Below are the code and all the weights of a small trained network. Each question names an input and a target symbol and asks about switching units off, where a switched-off unit gives its printed mean instead of its output.

import numpy as np


def w(rows, s, z=0):
    codes = np.array(rows[::2]) - 128.0
    scale = np.full(codes.shape[1], s)
    scale[-1] = z or s
    return codes * scale


def norm(h):
    return h / np.sqrt((h * h).mean(-1, keepdims=True) + 1e-5)


def f(y):
    return y / 2 * (1 + np.tanh(0.7978845608 * (y + 0.044715 * y**3)))


def softmax(a):
    e = np.exp(a - a.max(-1, keepdims=True))
    return e / e.sum(-1, keepdims=True)


def log_softmax(a):
    a = a - a.max(-1, keepdims=True)
    return a - np.log(np.exp(a).sum(-1, keepdims=True))


def net(x, mask):
    ids = ['αβγδεζηθλξπστφψω'.index(c) for c in x.split()]
    T = len(ids)
    res = E[ids] + P[:T]
    u = 0
    for l in range(2):
        r = norm(res)
        for j in range(3):
            rows = slice(3 * j, 3 * j + 3)
            q, k, v = (r @ M[l][rows].T for M in (Q, K, V))
            z = softmax(np.where(np.tri(T) > 0, q @ k.T / 3**0.5, -1e9)) @ v
            o = O[l][rows]
            res = res + np.where(mask[u + j], z, o[:, -1]) @ o[:, :-1]
        u += 3
        y = f(norm(res) @ A[l][:, :-1].T + A[l][:, -1])
        res = res + np.where(mask[u : u + 16], y, B[l][:, -1]) @ B[l][:, :-1]
        u += 16
    return log_softmax(norm(res)[-1] @ U[:, :-1].T + U[:, -1])


Q, K, V, O, A, B = {}, {}, {}, {}, {}, {}
E = w([
[161,115,164,202],'α',
[133,157,202,83],'β',
[126,134,221,139],'γ',
[157,134,200,70],'δ',
[149,111,152,221],'ε',
[164,147,208,151],'ζ',
[146,92,122,176],'η',
[140,87,116,150],'θ',
[124,133,224,106],'λ',
[94,113,221,84],'ξ',
[148,75,110,152],'π',
[38,186,3,94],'σ',
[145,73,113,147],'τ',
[74,41,155,143],'φ',
[88,68,142,186],'ψ',
[205,127,149,179],'ω',
],0.02)
P = w([
[181,254,66,131],'0',
[129,96,185,223],'1',
[134,76,174,173],'2',
[163,56,161,156],'3',
[160,46,164,161],'4',
[147,47,162,149],'5',
[169,39,162,131],'6',
[163,34,148,119],'7',
[192,33,154,104],'8',
[174,25,152,120],'9',
[186,22,146,95],'10',
],0.0038)
Q[0] = w([
[110,151,213,122],'L0H1',
[152,123,82,120],'L0H1',
[83,131,65,182],'L0H1',
[126,238,103,221],'L0H2',
[161,118,98,127],'L0H2',
[212,253,165,138],'L0H2',
[194,85,89,167],'L0H3',
[198,100,166,233],'L0H3',
[91,196,49,117],'L0H3',
],0.011)
K[0] = w([
[84,186,111,100],'L0H1',
[128,170,186,212],'L0H1',
[132,75,187,154],'L0H1',
[211,90,191,125],'L0H2',
[113,88,156,141],'L0H2',
[176,154,186,182],'L0H2',
[125,230,156,133],'L0H3',
[121,140,4,115],'L0H3',
[197,123,162,74],'L0H3',
],0.011)
V[0] = w([
[73,132,83,84],'L0H1',
[103,162,31,128],'L0H1',
[123,60,182,137],'L0H1',
[119,112,169,118],'L0H2',
[81,214,66,139],'L0H2',
[97,253,119,172],'L0H2',
[206,142,155,156],'L0H3',
[94,90,54,148],'L0H3',
[89,214,79,135],'L0H3',
],0.013)
O[0] = w([
[210,209,156,107,77],'L0H1',
[125,138,215,189,1],'L0H1',
[208,98,3,127,218],'L0H1',
[199,220,98,150,181],'L0H2',
[51,2,160,106,21],'L0H2',
[80,92,107,67,70],'L0H2',
[78,77,181,146,168],'L0H3',
[221,73,73,77,124],'L0H3',
[181,134,65,195,21],'L0H3',
],0.0076,0.0074)
A[0] = w([
[112,139,112,248,91],'L0N1',
[172,193,90,143,150],'L0N2',
[165,167,252,142,228],'L0N3',
[75,188,90,58,135],'L0N4',
[184,74,36,251,99],'L0N5',
[84,153,181,6,214],'L0N6',
[116,123,144,139,10],'L0N7',
[248,146,155,179,120],'L0N8',
[163,68,53,254,56],'L0N9',
[99,220,188,80,36],'L0N10',
[100,147,137,132,121],'L0N11',
[97,144,183,191,148],'L0N12',
[155,146,25,74,62],'L0N13',
[86,237,85,139,4],'L0N14',
[14,134,119,187,157],'L0N15',
[60,60,26,42,45],'L0N16',
],0.0083,0.0016)
B[0] = w([
[96,145,89,2,143],'L0N1',
[118,33,102,136,194],'L0N2',
[173,78,115,102,201],'L0N3',
[124,62,27,237,183],'L0N4',
[126,181,160,15,253],'L0N5',
[174,117,121,174,252],'L0N6',
[98,141,67,159,110],'L0N7',
[71,69,84,126,214],'L0N8',
[164,127,183,128,225],'L0N9',
[159,78,192,69,198],'L0N10',
[186,107,56,148,125],'L0N11',
[176,112,69,89,132],'L0N12',
[62,83,203,117,214],'L0N13',
[151,93,108,222,149],'L0N14',
[162,112,77,154,139],'L0N15',
[201,89,18,185,157],'L0N16',
],0.0057,0.0056)
Q[1] = w([
[91,190,3,44],'L1H1',
[134,180,168,137],'L1H1',
[63,163,115,99],'L1H1',
[215,63,126,110],'L1H2',
[123,158,83,217],'L1H2',
[177,92,50,94],'L1H2',
[123,207,115,15],'L1H3',
[68,189,161,132],'L1H3',
[66,149,145,81],'L1H3',
],0.014)
K[1] = w([
[118,41,50,23],'L1H1',
[173,106,231,109],'L1H1',
[190,51,80,148],'L1H1',
[27,146,105,168],'L1H2',
[127,114,24,86],'L1H2',
[45,202,114,194],'L1H2',
[117,167,247,146],'L1H3',
[179,176,136,158],'L1H3',
[178,126,168,114],'L1H3',
],0.012)
V[1] = w([
[163,92,167,132],'L1H1',
[160,107,98,126],'L1H1',
[183,136,107,101],'L1H1',
[166,88,95,12],'L1H2',
[11,55,147,143],'L1H2',
[104,97,72,162],'L1H2',
[153,116,142,190],'L1H3',
[173,182,25,123],'L1H3',
[91,92,90,122],'L1H3',
],0.012)
O[1] = w([
[139,110,43,110,212],'L1H1',
[129,80,142,151,212],'L1H1',
[88,128,142,190,252],'L1H1',
[144,82,1,200,130],'L1H2',
[122,193,57,75,114],'L1H2',
[26,179,87,137,163],'L1H2',
[150,107,131,59,126],'L1H3',
[93,121,121,220,167],'L1H3',
[72,208,113,170,141],'L1H3',
],0.0089,0.0041)
A[1] = w([
[30,159,128,89,255],'L1N1',
[160,236,112,166,120],'L1N2',
[187,119,145,144,115],'L1N3',
[87,96,217,154,106],'L1N4',
[157,82,95,183,170],'L1N5',
[72,79,194,122,84],'L1N6',
[138,196,9,163,122],'L1N7',
[168,202,129,104,84],'L1N8',
[130,121,131,200,106],'L1N9',
[115,90,179,113,118],'L1N10',
[143,169,153,37,187],'L1N11',
[117,90,124,199,153],'L1N12',
[137,237,206,161,196],'L1N13',
[165,184,51,115,119],'L1N14',
[221,211,60,130,110],'L1N15',
[68,183,168,180,110],'L1N16',
],0.014,0.0056)
B[1] = w([
[196,127,93,255,214],'L1N1',
[104,136,107,214,156],'L1N2',
[63,101,57,116,163],'L1N3',
[126,126,203,121,215],'L1N4',
[124,135,119,44,235],'L1N5',
[37,167,206,183,189],'L1N6',
[103,144,216,53,254],'L1N7',
[183,197,150,155,149],'L1N8',
[22,176,195,112,160],'L1N9',
[130,178,192,149,182],'L1N10',
[139,117,153,185,217],'L1N11',
[121,162,164,96,204],'L1N12',
[221,79,45,141,199],'L1N13',
[71,170,188,76,203],'L1N14',
[40,131,106,153,201],'L1N15',
[164,51,99,58,149],'L1N16',
],0.009,0.0074)
U = w([
[101,160,137,134,89],'α',
[223,141,173,60,97],'β',
[170,78,93,213,194],'γ',
[151,80,154,106,56],'δ',
[86,157,140,120,64],'ε',
[167,172,118,161,146],'ζ',
[75,119,140,5,76],'η',
[139,74,115,103,102],'θ',
[153,86,155,178,108],'λ',
[47,86,225,145,173],'ξ',
[140,54,109,114,102],'π',
[50,101,99,180,156],'σ',
[145,33,102,112,136],'τ',
[65,14,121,191,4],'φ',
[91,58,112,141,95],'ψ',
[133,195,143,98,90],'ω',
],0.013,0.0031)

Each question gives the input, a string of symbols that net reads in full, and the target symbol t.
The units are the heads (3 rows each of Q, K, V and O) and the neurons (one row each of A and B). Each row of codes is followed by its name. A weight is (code - 128) times the scale printed after its matrix; where a second scale follows, it is the last column's (O, A, B and U).
mask holds one flag per unit, layer by layer, with each layer's heads first. A switched-off unit (its flag False) gives its mean, the last column of its rows in O or B, instead of its output. The means were averaged over made-up inputs and are rounded, as every weight is.
A unit's drop is (log p(t) with every unit on - log p(t) with that unit switched off) / (log p(t) with every unit on - log p(t) with every unit switched off).
The circuit of an input: a set's keep is (log p(t) with only the set's units on - log p(t) with every unit switched off) / (log p(t) with every unit on - log p(t) with every unit switched off). Starting from the 12 units with the biggest drops (on a tie, the unit counted first), units are removed one at a time, each time the one whose removal leaves the highest keep (on an exact tie, the one counted first), for as long as the keep stays at least 0.8.
circuit, biggest first: the units of the circuit, biggest drop first
most important unit: the unit with the biggest drop
top k neurons: the k neurons with the biggest drops, biggest first
k most important neurons of layer l: the k neurons of layer l with the biggest drops, biggest first
which heads matter: for each layer, one digit per head in row order, 1 if its drop is at least 0.15 and else 0, layers parted by /
input η ε ξ ξ φ, target η: circuit, biggest first	L1H2; L0H1; L0H2; L1N7
input σ φ β, target β: circuit, biggest first	L0H1; L1H3; L1N13
input β θ β ξ ξ η ζ δ π λ, target β: most important unit	L0H3
input δ σ σ δ δ, target ξ: circuit, biggest first	L0H2; L0H1
input η ω ξ, target η: which heads matter	111 / 010
input ξ τ ξ γ θ η θ, target ξ: 3 most important neurons of layer 0	L0N4; L0N14; L0N5
input γ ξ β γ, target γ: which heads matter	101 / 010
input ζ η γ ξ ξ ξ ζ γ τ, target ζ: top 2 neurons	L1N1; L0N5
input σ γ φ λ δ η σ π φ σ ζ, target ζ: which heads matter	111 / 000
input φ γ η γ γ ξ η ζ ξ ξ, target φ: which heads matter	110 / 011
input ζ ξ β η ξ β, target ζ: which heads matter	111 / 010
input β π ξ ξ, target β: which heads matter	111 / 000
input ξ β ξ τ, target ξ: which heads matter	101 / 010
input η ξ θ, target η: most important unit	L0H2
input ξ ξ λ η, target ξ: 2 most important neurons of layer 0	L0N4; L0N14
input σ ξ ξ ω ξ η τ γ, target γ: which heads matter	111 / 000
input β θ ω η λ ξ ξ η, target β: 3 most important neurons of layer 0	L0N5; L0N4; L0N10
input γ φ ξ ξ ξ ξ ξ ε ξ τ τ, target γ: top 2 neurons	L1N1; L0N13
input φ ξ γ, target φ: which heads matter	010 / 011
input ξ λ ζ ξ η η, target ξ: which heads matter	101 / 010
input ξ ξ π, target ξ: most important unit	L1H2
input β ξ γ ζ δ λ, target β: top 2 neurons	L0N10; L0N5
input φ η ξ ξ, target φ: top 2 neurons	L0N5; L1N9
input β ξ ξ π γ φ, target β: top 2 neurons	L0N5; L0N4
input β β α α ξ ξ τ ξ η η ζ, target β: 2 most important neurons of layer 0	L0N4; L0N14
input ξ ε ξ ξ ξ π, target ξ: 2 most important neurons of layer 0	L0N4; L0N14
input η β ε ξ γ β ε ξ ζ, target η: most important unit	L0H1
input η β ξ γ ξ ξ ε, target η: which heads matter	100 / 000
input ξ η ξ ξ β τ η δ η ε, target ξ: 2 most important neurons of layer 0	L0N4; L0N14
